Here is a tiny trained network, its code and every weight. The questions are about switching its units off for an input and a class, where a switched-off unit gives its printed mean instead of its output.

import numpy as np


def w(rows, s, z=0):
    codes = np.array(rows[::2]) - 128.0
    scale = np.full(codes.shape[1], s)
    scale[-1] = z or s
    return codes * scale


def f(y):
    return np.maximum(y, 0)


def log_softmax(a):
    a = a - a.max(-1, keepdims=True)
    return a - np.log(np.exp(a).sum(-1, keepdims=True))


def net(x, mask):
    res = np.array(x, float).reshape(1, 7) / 4 @ E
    y = f(res @ A[0][:, :-1].T + A[0][:, -1])
    res = res + np.where(mask, y, B[0][:, -1]) @ B[0][:, :-1]
    return log_softmax(res[-1] @ U[:, :-1].T + U[:, -1])


A, B = {}, {}
E = w([
[186,29,157],'x0',
[165,222,171],'x1',
[140,160,144],'x2',
[106,135,231],'x3',
[251,71,49],'x4',
[69,68,24],'x5',
[92,131,100],'x6',
],0.012)
A[0] = w([
[232,121,219,170],'neuron 1',
[198,93,160,189],'neuron 2',
[210,85,64,101],'neuron 3',
[92,243,151,188],'neuron 4',
[73,195,123,169],'neuron 5',
[114,8,99,252],'neuron 6',
[9,89,126,127],'neuron 7',
[203,171,177,230],'neuron 8',
],0.013,0.0036)
B[0] = w([
[197,99,172,223],'neuron 1',
[178,38,145,190],'neuron 2',
[118,63,1,220],'neuron 3',
[125,228,173,253],'neuron 4',
[102,216,126,212],'neuron 5',
[46,59,96,236],'neuron 6',
[2,118,212,218],'neuron 7',
[232,138,146,209],'neuron 8',
],0.01,0.017)
U = w([
[133,237,172,253],'0',
[55,63,153,92],'1',
[176,54,30,91],'2',
[249,86,201,110],'3',
],0.013,0.0023)

Each question gives the input, the list of numbers given to net, and the class t.
The units are the neurons (one row each of A and B). Each row of codes is followed by its name. A weight is (code - 128) times the scale printed after its matrix; where a second scale follows, it is the last column's (A, B and U).
mask holds one flag per neuron, in row order. A switched-off neuron (its flag False) gives its mean, the last column of its row in B, instead of its output. The means were averaged over made-up inputs and are rounded, as every weight is.
A unit's drop is (log p(t) with every unit on - log p(t) with that unit switched off) / (log p(t) with every unit on - log p(t) with every unit switched off).
The circuit of an input: a set's keep is (log p(t) with only the set's units on - log p(t) with every unit switched off) / (log p(t) with every unit on - log p(t) with every unit switched off). Starting from all 8 units, units are removed one at a time, each time the one whose removal leaves the highest keep (on an exact tie, the one counted first), for as long as the keep stays at least 0.8.
units of the circuit, in order: the units of the circuit, biggest drop first
top k neurons: the k neurons with the biggest drops, biggest first
drop of u: that unit's drop, to one decimal
input [-5,-4,2,-1,4,-3,-2], class 2: top neuron => (neuron 4)
input [-6,-8,-1,6,6,-2,1], class 2: top 2 neurons => (neuron 7; neuron 4)
input [-4,6,-2,6,4,0,-2], class 3: top 3 neurons => (neuron 8; neuron 1; neuron 7)
input [-8,-6,-3,-8,1,3,-5], class 1: top 2 neurons => (neuron 7; neuron 8)
input [8,-7,-4,3,3,6,4], class 1: top 3 neurons => (neuron 6; neuron 7; neuron 8)
input [1,1,8,4,8,0,3], class 2: top 3 neurons => (neuron 3; neuron 4; neuron 7)
input [-7,3,-6,-4,7,-8,7], class 3: top 4 neurons => (neuron 8; neuron 7; neuron 6; neuron 5)
input [1,-5,7,-5,1,5,6], class 1: top 3 neurons => (neuron 7; neuron 6; neuron 8)
input [-8,-8,-5,-1,5,2,3], class 1: top 3 neurons => (neuron 7; neuron 6; neuron 8)
input [-2,-7,-2,1,-2,-7,8], class 0: top 3 neurons => (neuron 6; neuron 3; neuron 2)
input [-1,8,8,7,1,-8,6], class 3: top 2 neurons => (neuron 1; neuron 8)
input [-2,-4,-6,4,4,1,-2], class 2: top 2 neurons => (neuron 7; neuron 4)
input [7,4,2,-7,-5,-3,6], class 3: drop of neuron 4 => 0.4
input [5,6,-7,3,7,3,-6], class 2: units of the circuit, in order => (neuron 3)
input [2,-5,-4,-8,-1,2,3], class 1: drop of neuron 6 => 0.7
input [-3,1,1,8,4,-5,4], class 3: drop of neuron 4 => 0.0
